Below is a small trained network, with its code and all its weights. Each question gives an input and a target symbol and asks what happens when units are switched off, that is, made to give their printed mean instead of their output.

import numpy as np


def w(rows, s, z=0):
    codes = np.array(rows[::2]) - 128.0
    scale = np.full(codes.shape[1], s)
    scale[-1] = z or s
    return codes * scale


def softmax(a):
    e = np.exp(a - a.max(-1, keepdims=True))
    return e / e.sum(-1, keepdims=True)


def log_softmax(a):
    a = a - a.max(-1, keepdims=True)
    return a - np.log(np.exp(a).sum(-1, keepdims=True))


def net(x, mask):
    ids = ['ΓΨαεζλπτ'.index(c) for c in x.split()]
    T = len(ids)
    res = E[ids] + P[:T]
    u = 0
    for l in range(3):
        r = res
        for j in range(3):
            rows = slice(3 * j, 3 * j + 3)
            q, k, v = (r @ M[l][rows].T for M in (Q, K, V))
            z = softmax(np.where(np.tri(T) > 0, q @ k.T / 3**0.5, -1e9)) @ v
            o = O[l][rows]
            res = res + np.where(mask[u + j], z, o[:, -1]) @ o[:, :-1]
        u += 3
    return log_softmax(res[-1] @ U[:, :-1].T + U[:, -1])


Q, K, V, O = {}, {}, {}, {}
E = w([
[192,154,168,85,72],'Γ',
[38,193,173,102,70],'Ψ',
[162,89,96,77,117],'α',
[97,173,103,129,95],'ε',
[19,28,68,151,165],'ζ',
[93,157,108,49,94],'λ',
[250,100,34,156,131],'π',
[156,89,205,208,71],'τ',
],0.017)
P = w([
[73,103,42,167,1],'0',
[108,125,77,145,89],'1',
[122,102,92,133,102],'2',
[141,96,117,129,119],'3',
[145,96,132,125,125],'4',
[150,105,150,126,127],'5',
[164,95,159,118,134],'6',
[168,97,171,121,131],'7',
[181,90,178,110,140],'8',
[197,80,183,98,140],'9',
[201,92,193,103,137],'10',
[203,95,200,101,125],'11',
[211,74,197,87,131],'12',
[182,98,173,120,121],'13',
],0.0083)
Q[0] = w([
[47,107,104,144,130],'L0H0',
[47,48,202,132,53],'L0H0',
[127,155,82,6,204],'L0H0',
[106,152,150,153,199],'L0H1',
[176,153,76,126,53],'L0H1',
[134,159,56,155,173],'L0H1',
[245,79,112,129,235],'L0H2',
[232,198,9,30,148],'L0H2',
[84,173,57,254,191],'L0H2',
],0.0099)
K[0] = w([
[79,111,125,136,62],'L0H0',
[140,102,158,148,39],'L0H0',
[98,118,139,36,51],'L0H0',
[53,107,117,74,51],'L0H1',
[157,142,46,169,52],'L0H1',
[147,165,84,111,178],'L0H1',
[197,114,82,129,188],'L0H2',
[166,108,86,9,171],'L0H2',
[96,112,70,182,112],'L0H2',
],0.011)
V[0] = w([
[79,152,85,215,182],'L0H0',
[78,215,97,171,199],'L0H0',
[226,88,98,222,126],'L0H0',
[221,18,190,190,172],'L0H1',
[172,6,66,74,82],'L0H1',
[88,141,90,85,143],'L0H1',
[182,166,78,104,203],'L0H2',
[159,113,54,128,83],'L0H2',
[254,79,115,65,232],'L0H2',
],0.0061)
O[0] = w([
[155,109,126,231,117,71],'L0H0',
[146,180,154,149,174,26],'L0H0',
[169,13,183,60,153,174],'L0H0',
[149,185,186,58,190,187],'L0H1',
[199,171,3,115,166,255],'L0H1',
[139,80,82,115,6,95],'L0H1',
[56,179,84,204,226,64],'L0H2',
[129,227,71,111,9,180],'L0H2',
[37,214,192,175,64,91],'L0H2',
],0.0049,0.0055)
Q[1] = w([
[100,26,27,136,239],'L1H0',
[81,167,121,155,211],'L1H0',
[199,191,115,71,165],'L1H0',
[89,62,81,220,171],'L1H1',
[180,146,118,153,59],'L1H1',
[211,143,116,222,176],'L1H1',
[31,98,99,164,247],'L1H2',
[147,254,123,140,93],'L1H2',
[133,97,73,99,141],'L1H2',
],0.0088)
K[1] = w([
[11,92,100,94,75],'L1H0',
[63,196,130,144,165],'L1H0',
[187,143,199,138,183],'L1H0',
[125,32,46,173,155],'L1H1',
[219,231,130,113,118],'L1H1',
[180,188,2,223,153],'L1H1',
[119,129,41,185,26],'L1H2',
[181,146,115,114,194],'L1H2',
[137,88,181,237,38],'L1H2',
],0.0089)
V[1] = w([
[144,97,165,169,54],'L1H0',
[169,245,133,179,143],'L1H0',
[86,109,216,105,238],'L1H0',
[87,175,136,88,100],'L1H1',
[86,134,109,203,162],'L1H1',
[129,43,42,134,88],'L1H1',
[173,155,51,245,116],'L1H2',
[71,228,122,35,58],'L1H2',
[211,146,225,234,2],'L1H2',
],0.0098)
O[1] = w([
[97,206,96,125,151,209],'L1H0',
[160,98,106,51,195,24],'L1H0',
[165,135,106,116,23,8],'L1H0',
[118,44,79,165,155,133],'L1H1',
[148,115,126,14,114,34],'L1H1',
[145,168,195,119,123,224],'L1H1',
[169,112,224,54,133,101],'L1H2',
[168,135,60,173,189,132],'L1H2',
[123,254,195,187,180,211],'L1H2',
],0.0086,0.011)
Q[2] = w([
[109,174,68,130,192],'L2H0',
[37,134,131,149,70],'L2H0',
[118,6,113,101,112],'L2H0',
[142,172,123,166,130],'L2H1',
[116,113,106,164,165],'L2H1',
[151,137,29,117,107],'L2H1',
[81,46,192,144,99],'L2H2',
[2,85,72,126,127],'L2H2',
[173,77,109,90,179],'L2H2',
],0.011)
K[2] = w([
[210,90,36,108,144],'L2H0',
[22,130,100,47,37],'L2H0',
[74,28,255,139,192],'L2H0',
[218,109,102,194,45],'L2H1',
[150,115,107,120,149],'L2H1',
[126,177,39,92,58],'L2H1',
[107,198,67,106,176],'L2H2',
[53,2,52,252,246],'L2H2',
[90,92,161,99,136],'L2H2',
],0.0089)
V[2] = w([
[253,88,174,170,167],'L2H0',
[233,178,118,212,101],'L2H0',
[102,40,185,213,128],'L2H0',
[78,225,58,103,47],'L2H1',
[41,100,168,80,110],'L2H1',
[241,68,86,161,60],'L2H1',
[46,116,37,107,214],'L2H2',
[220,143,124,103,107],'L2H2',
[113,87,127,110,176],'L2H2',
],0.0066)
O[2] = w([
[82,131,151,105,107,104],'L2H0',
[120,140,143,38,122,227],'L2H0',
[89,214,125,158,29,92],'L2H0',
[102,20,168,129,205,118],'L2H1',
[1,108,36,140,141,89],'L2H1',
[112,223,197,103,151,6],'L2H1',
[170,98,122,159,155,58],'L2H2',
[85,180,122,118,143,86],'L2H2',
[62,90,180,154,111,83],'L2H2',
],0.0079,0.011)
U = w([
[55,89,121,161,90,142],'Γ',
[129,86,124,166,83,119],'Ψ',
[186,87,114,198,84,122],'α',
[57,124,237,230,154,86],'ε',
[164,88,80,155,26,162],'ζ',
[78,79,19,239,169,193],'λ',
[143,50,175,41,147,253],'π',
[68,254,50,197,212,60],'τ',
],0.0058,0.0066)

Each question gives the input, a string of symbols that net reads in full, and the target symbol t.
The units are the heads (3 rows each of Q, K, V and O). Each row of codes is followed by its name. A weight is (code - 128) times the scale printed after its matrix; where a second scale follows, it is the last column's (O and U).
mask holds one flag per head, layer by layer. A switched-off head (its flag False) gives its mean, the last column of its rows in O, instead of its output. The means were averaged over made-up inputs and are rounded, as every weight is.
A unit's drop is (log p(t) with every unit on - log p(t) with that unit switched off) / (log p(t) with every unit on - log p(t) with every unit switched off).
The circuit of an input: a set's keep is (log p(t) with only the set's units on - log p(t) with every unit switched off) / (log p(t) with every unit on - log p(t) with every unit switched off). Starting from all 9 units, units are removed one at a time, each time the one whose removal leaves the highest keep (on an exact tie, the one counted first), for as long as the keep stays at least 0.8.
circuit, biggest first: the units of the circuit, biggest drop first
most important unit: the unit with the biggest drop
which heads matter: for each layer, one digit per head in row order, 1 if its drop is at least 0.15 and else 0, layers parted by /
drop when u is switched off: that unit's drop, to one decimal
input τ Γ ζ λ λ Ψ, target λ: which heads matter : 000 / 001 / 000
input Ψ τ ζ π Ψ ζ ζ, target τ: circuit, biggest first : (L0H1; L1H2)
input ε Ψ ζ ε τ ε λ π ζ λ ζ, target π: circuit, biggest first : (L1H1; L1H2)
input π τ ε τ Γ ζ α τ λ Γ τ π π Ψ, target π: which heads matter : 011 / 100 / 110
input ζ τ λ π ζ λ π α ζ τ λ ζ π ε, target π: circuit, biggest first : (L1H0; L0H1; L2H0)
input ε π α Ψ τ λ Ψ λ α, target λ: most important unit : L0H2
input π Γ ε τ ζ ζ π λ ζ τ, target ζ: which heads matter : 001 / 101 / 010
input τ α τ τ α α ζ ζ, target ε: which heads matter : 000 / 111 / 000
input λ π Ψ ζ ζ λ α λ, target λ: circuit, biggest first : (L1H1; L1H2)
input λ Ψ π α λ Γ, target τ: which heads matter : 101 / 011 / 010
input λ π ε Ψ Ψ ζ π, target π: circuit, biggest first : (L1H1; L2H0)
input λ ζ ζ ε Γ Γ Ψ π τ α, target τ: which heads matter : 101 / 001 / 000
input λ λ λ λ Ψ λ λ Γ, target τ: circuit, biggest first : (L1H2; L0H1; L0H0)
input τ τ λ α, target τ: which heads matter : 101 / 000 / 001
input α π π λ, target π: which heads matter : 011 / 001 / 000
input π π λ π λ λ, target π: most important unit : L0H1
input τ π Ψ ζ τ, target π: which heads matter : 010 / 010 / 100
input ζ λ Γ π λ τ α τ π π τ, target π: circuit, biggest first : (L1H0; L0H1)
input λ ζ Ψ π π Ψ ε, target π: which heads matter : 101 / 010 / 000
input Γ Ψ Ψ π τ Γ λ λ ε, target λ: circuit, biggest first : (L1H1)
input ζ λ Ψ τ λ α ε ε Γ α π π π ζ, target Γ: which heads matter : 101 / 111 / 110
input Ψ π α ε Ψ λ τ λ, target τ: circuit, biggest first : (L2H1; L0H0)
input ε λ λ Ψ λ λ Ψ Γ λ τ Ψ π α Ψ, target π: which heads matter : 011 / 100 / 110
input Γ π λ λ π ζ τ α π α α Γ λ, target λ: drop when L0H2 is switched off : 0.6
